Below are the code and all the weights of a small trained network. Each question names an input and a target symbol and asks about switching units off, where a switched-off unit gives its printed mean instead of its output.

import numpy as np


def w(rows, s, z=0):
    codes = np.array(rows[::2]) - 128.0
    scale = np.full(codes.shape[1], s)
    scale[-1] = z or s
    return codes * scale


def norm(h):
    return h / np.sqrt((h * h).mean(-1, keepdims=True) + 1e-5)


def softmax(a):
    e = np.exp(a - a.max(-1, keepdims=True))
    return e / e.sum(-1, keepdims=True)


def log_softmax(a):
    a = a - a.max(-1, keepdims=True)
    return a - np.log(np.exp(a).sum(-1, keepdims=True))


def net(x, mask):
    ids = ['αβγδεηλμξπσφω'.index(c) for c in x.split()]
    T = len(ids)
    res = E[ids] + P[:T]
    u = 0
    for l in range(3):
        r = norm(res)
        for j in range(3):
            rows = slice(4 * j, 4 * j + 4)
            q, k, v = (r @ M[l][rows].T for M in (Q, K, V))
            z = softmax(np.where(np.tri(T) > 0, q @ k.T / 4**0.5, -1e9)) @ v
            o = O[l][rows]
            res = res + np.where(mask[u + j], z, o[:, -1]) @ o[:, :-1]
        u += 3
    return log_softmax(norm(res)[-1] @ U[:, :-1].T + U[:, -1])


Q, K, V, O = {}, {}, {}, {}
E = w([
[162,200,64,96,191],'α',
[183,111,173,146,176],'β',
[66,193,117,101,235],'γ',
[105,161,178,156,204],'δ',
[62,130,64,1,170],'ε',
[95,45,88,115,218],'η',
[206,64,75,54,191],'λ',
[121,75,179,68,140],'μ',
[105,225,163,17,128],'ξ',
[110,225,27,70,135],'π',
[58,79,210,78,204],'σ',
[127,198,201,54,246],'φ',
[158,119,118,23,118],'ω',
],0.00048)
P = w([
[109,123,123,92,165],'0',
[131,130,130,135,123],'1',
[231,159,164,106,221],'2',
[89,125,118,93,181],'3',
[127,129,128,140,114],'4',
[254,130,145,104,223],'5',
[116,119,116,97,178],'6',
],0.0034)
Q[0] = w([
[110,143,103,122,189],'0.h1',
[93,23,195,125,176],'0.h1',
[134,174,91,118,173],'0.h1',
[188,52,69,133,122],'0.h1',
[168,63,142,130,105],'0.h2',
[102,189,138,145,151],'0.h2',
[122,132,76,61,113],'0.h2',
[146,85,101,100,106],'0.h2',
[240,95,149,199,98],'0.h3',
[2,117,75,66,160],'0.h3',
[198,77,128,189,105],'0.h3',
[57,68,99,116,140],'0.h3',
],0.0074)
K[0] = w([
[135,140,95,100,197],'0.h1',
[126,4,207,136,183],'0.h1',
[155,187,70,95,181],'0.h1',
[217,62,75,193,108],'0.h1',
[66,131,138,116,117],'0.h2',
[201,131,147,192,143],'0.h2',
[145,109,59,61,132],'0.h2',
[74,133,76,41,114],'0.h2',
[144,105,149,46,254],'0.h3',
[102,108,76,213,10],'0.h3',
[132,81,116,59,235],'0.h3',
[87,67,90,165,86],'0.h3',
],0.0064)
V[0] = w([
[137,39,152,140,106],'0.h1',
[165,69,29,116,155],'0.h1',
[173,97,169,151,89],'0.h1',
[199,197,73,124,120],'0.h1',
[151,141,118,181,156],'0.h2',
[67,115,108,99,89],'0.h2',
[90,187,152,154,120],'0.h2',
[77,151,157,117,102],'0.h2',
[158,149,111,43,107],'0.h3',
[183,115,146,136,185],'0.h3',
[145,119,253,107,88],'0.h3',
[192,15,83,111,140],'0.h3',
],0.0024)
O[0] = w([
[100,147,73,91,145,59],'0.h1',
[61,156,131,204,190,200],'0.h1',
[142,168,102,71,154,2],'0.h1',
[171,202,196,138,179,107],'0.h1',
[162,72,130,102,168,115],'0.h2',
[62,202,132,145,123,77],'0.h2',
[92,71,113,110,138,85],'0.h2',
[64,139,102,131,111,94],'0.h2',
[184,143,109,4,120,183],'0.h3',
[212,116,160,164,186,212],'0.h3',
[109,84,212,82,95,79],'0.h3',
[193,15,72,127,161,134],'0.h3',
],0.0022,0.0011)
Q[1] = w([
[36,197,141,54,99],'1.h1',
[122,89,58,77,201],'1.h1',
[173,56,62,115,193],'1.h1',
[47,216,171,77,81],'1.h1',
[106,81,94,222,98],'1.h2',
[145,173,164,43,153],'1.h2',
[148,189,152,50,151],'1.h2',
[120,99,52,227,100],'1.h2',
[253,125,202,97,184],'1.h3',
[175,210,45,184,23],'1.h3',
[206,189,56,162,32],'1.h3',
[27,49,136,107,161],'1.h3',
],0.0035)
K[1] = w([
[138,100,104,231,122],'1.h1',
[97,88,76,98,176],'1.h1',
[97,106,94,39,171],'1.h1',
[144,114,124,244,103],'1.h1',
[173,198,122,191,120],'1.h2',
[81,58,124,64,135],'1.h2',
[93,52,126,80,127],'1.h2',
[182,178,144,196,95],'1.h2',
[110,53,184,40,182],'1.h3',
[141,149,3,109,171],'1.h3',
[143,134,15,102,190],'1.h3',
[148,155,207,196,69],'1.h3',
],0.0049)
V[1] = w([
[43,231,139,98,95],'1.h1',
[128,128,127,128,128],'1.h1',
[193,140,254,95,189],'1.h1',
[142,216,197,80,124],'1.h1',
[123,130,129,135,132],'1.h2',
[128,128,128,127,128],'1.h2',
[127,128,129,129,129],'1.h2',
[139,187,59,226,160],'1.h2',
[128,128,128,128,128],'1.h3',
[50,27,137,171,145],'1.h3',
[58,49,165,153,141],'1.h3',
[129,130,124,186,175],'1.h3',
],0.0013)
O[1] = w([
[193,71,96,121,222,104],'1.h1',
[128,128,128,128,128,128],'1.h1',
[64,113,7,156,61,255],'1.h1',
[122,65,68,148,165,152],'1.h1',
[129,128,127,123,124,130],'1.h2',
[128,128,128,128,128,129],'1.h2',
[128,128,128,127,128,129],'1.h2',
[120,80,176,26,67,103],'1.h2',
[128,128,128,128,128,128],'1.h3',
[150,199,80,59,158,139],'1.h3',
[151,168,72,84,171,143],'1.h3',
[131,120,117,69,78,168],'1.h3',
],0.0013,0.00067)
Q[2] = w([
[51,62,94,95,131],'2.h1',
[45,77,73,77,212],'2.h1',
[120,82,58,197,201],'2.h1',
[25,62,86,68,177],'2.h1',
[146,164,72,73,134],'2.h2',
[162,130,128,200,2],'2.h2',
[137,115,158,200,58],'2.h2',
[93,119,140,59,250],'2.h2',
[182,162,187,119,88],'2.h3',
[190,118,166,82,100],'2.h3',
[162,181,85,132,82],'2.h3',
[114,95,228,85,134],'2.h3',
],0.0075)
K[2] = w([
[128,102,100,165,13],'2.h1',
[154,146,112,188,22],'2.h1',
[173,119,88,210,141],'2.h1',
[142,128,113,176,2],'2.h1',
[187,172,159,188,117],'2.h2',
[118,157,140,74,209],'2.h2',
[98,129,125,75,188],'2.h2',
[135,98,113,176,43],'2.h2',
[182,155,197,107,95],'2.h3',
[197,115,183,96,126],'2.h3',
[186,176,103,174,101],'2.h3',
[105,82,226,88,134],'2.h3',
],0.0077)
V[2] = w([
[74,97,112,62,73],'2.h1',
[220,82,139,81,131],'2.h1',
[43,73,84,146,125],'2.h1',
[204,229,129,102,91],'2.h1',
[95,14,185,130,129],'2.h2',
[102,145,4,114,101],'2.h2',
[99,145,230,67,129],'2.h2',
[128,128,127,128,128],'2.h2',
[80,128,100,83,162],'2.h3',
[49,102,149,94,203],'2.h3',
[132,170,95,159,191],'2.h3',
[229,161,132,176,44],'2.h3',
],0.0018)
O[2] = w([
[134,58,205,30,170,115],'2.h1',
[175,93,198,190,33,141],'2.h1',
[54,70,120,110,206,144],'2.h1',
[219,157,106,76,37,95],'2.h1',
[182,180,205,205,151,108],'2.h2',
[3,66,135,138,63,149],'2.h2',
[164,163,226,53,214,114],'2.h2',
[128,128,128,128,128,128],'2.h2',
[189,134,113,160,57,196],'2.h3',
[188,146,163,202,29,227],'2.h3',
[164,151,181,82,51,191],'2.h3',
[56,104,110,49,243,5],'2.h3',
],0.0015,0.0017)
U = w([
[214,183,199,120,204,230],'α',
[212,47,64,105,185,148],'β',
[69,192,213,238,85,175],'γ',
[176,69,183,226,40,6],'δ',
[74,200,46,92,55,212],'ε',
[54,45,35,228,177,166],'η',
[187,216,41,195,55,8],'λ',
[175,76,82,35,9,104],'μ',
[87,193,218,33,85,123],'ξ',
[35,251,113,151,206,110],'π',
[75,2,208,90,71,157],'σ',
[39,86,231,122,210,52],'φ',
[52,113,42,2,199,77],'ω',
],0.0091,0.002)

Each question gives the input, a string of symbols that net reads in full, and the target symbol t.
The units are the heads (4 rows each of Q, K, V and O). Each row of codes is followed by its name. A weight is (code - 128) times the scale printed after its matrix; where a second scale follows, it is the last column's (O and U).
mask holds one flag per head, layer by layer. A switched-off head (its flag False) gives its mean, the last column of its rows in O, instead of its output. The means were averaged over made-up inputs and are rounded, as every weight is.
A unit's drop is (log p(t) with every unit on - log p(t) with that unit switched off) / (log p(t) with every unit on - log p(t) with every unit switched off).
The circuit of an input: a set's keep is (log p(t) with only the set's units on - log p(t) with every unit switched off) / (log p(t) with every unit on - log p(t) with every unit switched off). Starting from all 9 units, units are removed one at a time, each time the one whose removal leaves the highest keep (on an exact tie, the one counted first), for as long as the keep stays at least 0.8.
circuit, biggest first: the units of the circuit, biggest drop first
most important unit: the unit with the biggest drop
which heads matter: for each layer, one digit per head in row order, 1 if its drop is at least 0.15 and else 0, layers parted by /
input α ω η β, target μ: most important unit : 2.h1
input α ω φ α, target μ: circuit, biggest first : 2.h1, 0.h3
input γ μ ξ β σ, target σ: circuit, biggest first : 0.h1, 2.h1, 0.h3
input ω μ η μ, target σ: which heads matter : 000 / 000 / 000
input δ δ β ξ ξ, target ξ: circuit, biggest first : 0.h3, 0.h1, 2.h3
input γ λ γ ξ γ β ε, target π: which heads matter : 001 / 000 / 000
input γ α ξ α π α δ, target ε: circuit, biggest first : 0.h3, 2.h2
input μ μ α ε ω η η, target μ: circuit, biggest first : 2.h1, 0.h3
input η γ η λ β δ ξ, target δ: which heads matter : 001 / 000 / 000
input μ α γ ξ, target λ: circuit, biggest first : 2.h1, 2.h3
input δ ξ λ μ, target ξ: which heads matter : 001 / 000 / 000
input γ ω δ ξ, target μ: circuit, biggest first : 2.h1, 0.h3
input η δ α λ, target γ: circuit, biggest first : 0.h3, 2.h3
input ω ξ μ γ, target ξ: most important unit : 0.h3
input β ε ε ω η, target η: circuit, biggest first : 2.h1, 0.h1
input μ σ η η ω γ η, target μ: circuit, biggest first : 2.h1, 2.h3, 0.h3
input ξ γ η β, target π: which heads matter : 001 / 000 / 100
input μ ω ω η γ μ ε, target π: which heads matter : 101 / 000 / 000
input β σ ξ η, target φ: which heads matter : 101 / 000 / 010
input η ξ σ ξ, target ξ: circuit, biggest first : 0.h3
input δ μ γ ω π ξ γ, target ε: circuit, biggest first : 0.h1, 0.h3, 2.h1
input ε σ ε σ α, target α: circuit, biggest first : 0.h1, 2.h3
input η λ σ μ ε, target ε: which heads matter : 001 / 000 / 000
input ε α η ω, target λ: which heads matter : 000 / 000 / 100
input μ μ η ω ω μ φ, target μ: which heads matter : 100 / 000 / 100
input ε β ε φ ε ε λ, target ω: which heads matter : 001 / 000 / 100
